Here is a tiny trained network, its code and every weight. The questions are about switching its units off for an input and a class, where a switched-off unit gives its printed mean instead of its output.

import numpy as np


def w(rows, s, z=0):
    codes = np.array(rows[::2]) - 128.0
    scale = np.full(codes.shape[1], s)
    scale[-1] = z or s
    return codes * scale


def norm(h):
    return h / np.sqrt((h * h).mean(-1, keepdims=True) + 1e-5)


def f(y):
    return y / 2 * (1 + np.tanh(0.7978845608 * (y + 0.044715 * y**3)))


def log_softmax(a):
    a = a - a.max(-1, keepdims=True)
    return a - np.log(np.exp(a).sum(-1, keepdims=True))


def net(x, mask):
    res = np.array(x, float).reshape(1, 7) / 4 @ E
    u = 0
    for l in range(3):
        y = f(norm(res) @ A[l][:, :-1].T + A[l][:, -1])
        res = res + np.where(mask[u : u + 3], y, B[l][:, -1]) @ B[l][:, :-1]
        u += 3
    return log_softmax(norm(res)[-1] @ U[:, :-1].T + U[:, -1])


A, B = {}, {}
E = w([
[170,40,136,182,83,125],'x0',
[92,165,114,202,119,135],'x1',
[161,117,166,204,118,157],'x2',
[85,140,158,88,247,185],'x3',
[159,169,141,89,152,174],'x4',
[169,132,66,119,121,163],'x5',
[113,126,127,154,108,193],'x6',
],0.016)
A[0] = w([
[255,137,90,130,96,235,2],'L0N1',
[142,88,95,83,111,27,14],'L0N2',
[165,87,107,88,169,191,101],'L0N3',
],0.0093,0.006)
B[0] = w([
[91,81,83,184,48,210,253],'L0N1',
[180,99,92,36,177,92,190],'L0N2',
[10,88,147,110,120,90,209],'L0N3',
],0.011,0.0024)
A[1] = w([
[148,40,160,53,159,217,62],'L1N1',
[157,149,247,192,58,20,255],'L1N2',
[190,18,183,200,153,173,166],'L1N3',
],0.011,0.0053)
B[1] = w([
[13,149,147,238,182,91,179],'L1N1',
[2,18,154,173,202,53,255],'L1N2',
[70,41,166,239,248,136,225],'L1N3',
],0.0093,0.0079)
A[2] = w([
[107,219,204,36,203,177,91],'L2N1',
[151,185,71,182,15,61,142],'L2N2',
[255,116,166,146,54,199,3],'L2N3',
],0.0095,0.0043)
B[2] = w([
[129,142,182,101,210,167,255],'L2N1',
[59,42,252,144,115,135,179],'L2N2',
[169,109,126,109,112,190,138],'L2N3',
],0.016,0.005)
U = w([
[128,153,132,110,100,124,37],'0',
[142,75,117,46,79,27,91],'1',
[132,254,162,30,231,152,146],'2',
[169,221,77,119,99,201,53],'3',
[54,76,156,219,172,96,235],'4',
[170,178,79,137,120,105,2],'5',
[158,90,89,171,52,201,103],'6',
],0.019,0.0098)

Each question gives the input, the list of numbers given to net, and the class t.
The units are the neurons (one row each of A and B). Each row of codes is followed by its name. A weight is (code - 128) times the scale printed after its matrix; where a second scale follows, it is the last column's (A, B and U).
mask holds one flag per neuron, layer by layer. A switched-off neuron (its flag False) gives its mean, the last column of its row in B, instead of its output. The means were averaged over made-up inputs and are rounded, as every weight is.
A unit's drop is (log p(t) with every unit on - log p(t) with that unit switched off) / (log p(t) with every unit on - log p(t) with every unit switched off).
The circuit of an input: a set's keep is (log p(t) with only the set's units on - log p(t) with every unit switched off) / (log p(t) with every unit on - log p(t) with every unit switched off). Starting from all 9 units, units are removed one at a time, each time the one whose removal leaves the highest keep (on an exact tie, the one counted first), for as long as the keep stays at least 0.8.
circuit, biggest first: the units of the circuit, biggest drop first
most important unit: the unit with the biggest drop
top k neurons: the k neurons with the biggest drops, biggest first
top k neurons in layer l: the k neurons of layer l with the biggest drops, biggest first
drop of u: that unit's drop, to one decimal
input [-3,-3,7,2,5,7,-6], class 4: circuit, biggest first => (L0N1)
input [-6,-5,5,5,-6,3,2], class 2: circuit, biggest first => (L1N2 L1N3)
input [-3,6,-5,-7,5,8,1], class 6: top 4 neurons => (L1N2 L2N2 L1N3 L1N1)
input [-2,0,-5,-3,1,-7,-5], class 1: circuit, biggest first => (L0N2 L1N3)
input [1,-2,-6,-7,1,2,7], class 6: top 2 neurons => (L1N2 L1N1)
input [-1,1,-2,-3,4,8,-4], class 6: circuit, biggest first => (L1N2 L0N1)
input [-4,1,2,2,2,-7,-1], class 2: circuit, biggest first => (L1N3 L2N1)
input [-6,7,6,-6,5,3,8], class 6: top 2 neurons in layer 2 => (L2N3 L2N1)
input [-1,5,7,0,8,7,5], class 6: circuit, biggest first => (L0N1 L1N2)
input [4,-5,-4,-3,-7,-4,-6], class 1: top 3 neurons => (L0N2 L1N3 L1N1)
input [3,2,6,-4,4,2,6], class 6: top 2 neurons => (L0N1 L1N1)
input [-2,7,1,-3,8,1,5], class 6: drop of L1N2 => 0.1
input [-4,6,-6,6,-4,-6,-5], class 2: drop of L1N1 => 0.0
input [2,0,-7,4,-8,-3,-6], class 1: most important unit => L1N3
input [4,-7,-7,2,-7,0,-1], class 1: drop of L1N3 => 0.1
input [-1,8,1,7,-3,6,2], class 2: top 3 neurons => (L1N2 L1N3 L0N1)
